Below are the code and all the weights of a small trained network. Each question names an input and a target symbol and asks about switching units off, where a switched-off unit gives its printed mean instead of its output.

import numpy as np


def w(rows, s, z=0):
    codes = np.array(rows[::2]) - 128.0
    scale = np.full(codes.shape[1], s)
    scale[-1] = z or s
    return codes * scale


def norm(h):
    return h / np.sqrt((h * h).mean(-1, keepdims=True) + 1e-5)


def f(y):
    return y / 2 * (1 + np.tanh(0.7978845608 * (y + 0.044715 * y**3)))


def softmax(a):
    e = np.exp(a - a.max(-1, keepdims=True))
    return e / e.sum(-1, keepdims=True)


def log_softmax(a):
    a = a - a.max(-1, keepdims=True)
    return a - np.log(np.exp(a).sum(-1, keepdims=True))


def net(x, mask):
    ids = ['ΞΦβζθμ'.index(c) for c in x.split()]
    T = len(ids)
    res = E[ids] + P[:T]
    r = norm(res)
    for j in range(2):
        rows = slice(2 * j, 2 * j + 2)
        q, k, v = (r @ M[0][rows].T for M in (Q, K, V))
        z = softmax(np.where(np.tri(T) > 0, q @ k.T / 2**0.5, -1e9)) @ v
        o = O[0][rows]
        res = res + np.where(mask[j], z, o[:, -1]) @ o[:, :-1]
    y = f(norm(res) @ A[0][:, :-1].T + A[0][:, -1])
    res = res + np.where(mask[2:18], y, B[0][:, -1]) @ B[0][:, :-1]
    return log_softmax(norm(res)[-1] @ U[:, :-1].T + U[:, -1])


Q, K, V, O, A, B = {}, {}, {}, {}, {}, {}
E = w([
[77,116,157,164,127,100],'Ξ',
[58,116,51,143,86,123],'Φ',
[106,142,138,93,92,150],'β',
[202,173,45,168,103,152],'ζ',
[175,147,132,132,105,84],'θ',
[253,103,178,110,163,131],'μ',
],0.0024)
P = w([
[162,127,110,251,42,186],'0',
[46,204,178,168,165,124],'1',
[128,102,105,131,112,143],'2',
[213,151,140,208,83,194],'3',
[100,193,211,102,135,78],'4',
[171,85,80,78,132,126],'5',
],0.0026)
Q[0] = w([
[226,59,139,177,39,194],'head 0',
[50,118,154,50,175,104],'head 0',
[36,165,211,156,107,72],'head 1',
[1,6,196,42,227,118],'head 1',
],0.0046)
K[0] = w([
[188,87,234,4,240,114],'head 0',
[152,115,34,188,29,147],'head 0',
[197,23,27,188,155,224],'head 1',
[9,72,30,229,95,251],'head 1',
],0.0041)
V[0] = w([
[218,95,164,55,253,110],'head 0',
[104,49,105,203,182,89],'head 0',
[83,91,137,79,78,11],'head 1',
[87,74,172,119,129,242],'head 1',
],0.0028)
O[0] = w([
[252,156,150,242,104,180,3],'head 0',
[108,67,122,231,214,106,114],'head 0',
[110,107,142,167,4,51,41],'head 1',
[183,62,174,86,147,194,93],'head 1',
],0.0028,0.0025)
A[0] = w([
[135,200,83,156,146,196,157],'neuron 0',
[183,94,122,188,158,88,85],'neuron 1',
[156,183,150,157,95,119,75],'neuron 2',
[147,3,114,138,191,44,132],'neuron 3',
[71,212,121,161,46,105,125],'neuron 4',
[78,2,208,107,92,124,142],'neuron 5',
[166,232,64,127,65,151,121],'neuron 6',
[82,47,82,74,163,146,101],'neuron 7',
[164,230,148,171,165,109,113],'neuron 8',
[88,169,204,138,142,166,5],'neuron 9',
[147,124,53,110,135,132,82],'neuron 10',
[130,196,158,102,203,125,180],'neuron 11',
[125,139,110,186,155,106,108],'neuron 12',
[78,206,95,142,132,92,76],'neuron 13',
[237,114,209,130,149,153,99],'neuron 14',
[47,124,219,111,175,90,177],'neuron 15',
],0.0038,0.0025)
B[0] = w([
[74,138,134,65,240,109,231],'neuron 0',
[97,253,174,43,143,137,104],'neuron 1',
[123,39,174,160,73,64,120],'neuron 2',
[104,217,62,192,241,4,115],'neuron 3',
[173,232,140,78,106,53,202],'neuron 4',
[234,94,227,112,130,50,132],'neuron 5',
[101,96,197,91,191,61,253],'neuron 6',
[203,126,179,231,48,127,148],'neuron 7',
[30,94,154,119,53,33,177],'neuron 8',
[85,101,88,141,135,199,92],'neuron 9',
[128,115,153,189,188,229,141],'neuron 10',
[32,244,82,77,97,100,216],'neuron 11',
[125,181,182,100,120,177,124],'neuron 12',
[101,238,186,160,94,138,166],'neuron 13',
[140,218,65,213,53,131,147],'neuron 14',
[151,109,92,94,242,185,220],'neuron 15',
],0.0027,0.002)
U = w([
[170,9,215,231,238,64,4],'Ξ',
[20,38,6,224,38,140,36],'Φ',
[175,16,218,22,21,226,98],'β',
[43,208,41,23,246,214,214],'ζ',
[73,244,234,64,30,2,201],'θ',
[246,242,182,242,44,238,155],'μ',
],0.0047,0.0022)

Each question gives the input, a string of symbols that net reads in full, and the target symbol t.
The units are the heads (2 rows each of Q, K, V and O) and the neurons (one row each of A and B). Each row of codes is followed by its name. A weight is (code - 128) times the scale printed after its matrix; where a second scale follows, it is the last column's (O, A, B and U).
mask holds one flag per unit, heads first, then neurons. A switched-off unit (its flag False) gives its mean, the last column of its rows in O or B, instead of its output. The means were averaged over made-up inputs and are rounded, as every weight is.
A unit's drop is (log p(t) with every unit on - log p(t) with that unit switched off) / (log p(t) with every unit on - log p(t) with every unit switched off).
The circuit of an input: a set's keep is (log p(t) with only the set's units on - log p(t) with every unit switched off) / (log p(t) with every unit on - log p(t) with every unit switched off). Starting from the 12 units with the biggest drops (on a tie, the unit counted first), units are removed one at a time, each time the one whose removal leaves the highest keep (on an exact tie, the one counted first), for as long as the keep stays at least 0.8.
circuit, biggest first: the units of the circuit, biggest drop first
unit that matters most: the unit with the biggest drop
top k neurons: the k neurons with the biggest drops, biggest first
which heads matter: for each layer, one digit per head in row order, 1 if its drop is at least 0.15 and else 0, layers parted by /
drop when u is switched off: that unit's drop, to one decimal
input ζ μ Ξ Φ, target μ: top 2 neurons => (neuron 15; neuron 11)
input Φ Ξ β Φ, target β: circuit, biggest first => (head 1; neuron 11; neuron 14; neuron 3)
input β ζ ζ ζ θ, target ζ: which heads matter => 01
input θ ζ θ θ, target θ: which heads matter => 00
input ζ ζ Ξ, target Ξ: unit that matters most => neuron 5
input ζ Ξ β Φ, target β: circuit, biggest first => (head 1; neuron 11; neuron 3; neuron 14)
input ζ Ξ β, target β: which heads matter => 00
input θ β β ζ β μ, target μ: circuit, biggest first => (neuron 14; head 0)
input μ β θ β, target θ: circuit, biggest first => (head 1; neuron 6)
input ζ Ξ θ ζ, target θ: top 2 neurons => (neuron 6; neuron 15)
input Φ μ ζ Ξ, target μ: which heads matter => 10
input ζ μ ζ, target μ: which heads matter => 10
input ζ ζ ζ Ξ, target ζ: which heads matter => 01
input Φ ζ μ, target μ: circuit, biggest first => (head 0)
input θ θ Ξ β, target θ: top 2 neurons => (neuron 4; neuron 15)
input ζ β ζ ζ, target ζ: circuit, biggest first => (neuron 0; neuron 7)
input ζ θ θ Φ, target θ: top 2 neurons => (neuron 4; neuron 6)
input θ ζ μ μ ζ Φ, target Φ: top 2 neurons => (neuron 7; neuron 15)
input ζ ζ ζ ζ μ ζ, target μ: drop when neuron 9 is switched off => 0.0
input ζ μ Ξ β θ, target ζ: drop when head 0 is switched off => 0.2
input μ Φ θ θ, target θ: drop when neuron 6 is switched off => 0.1
input Φ β μ Ξ, target μ: top neuron => (neuron 14)
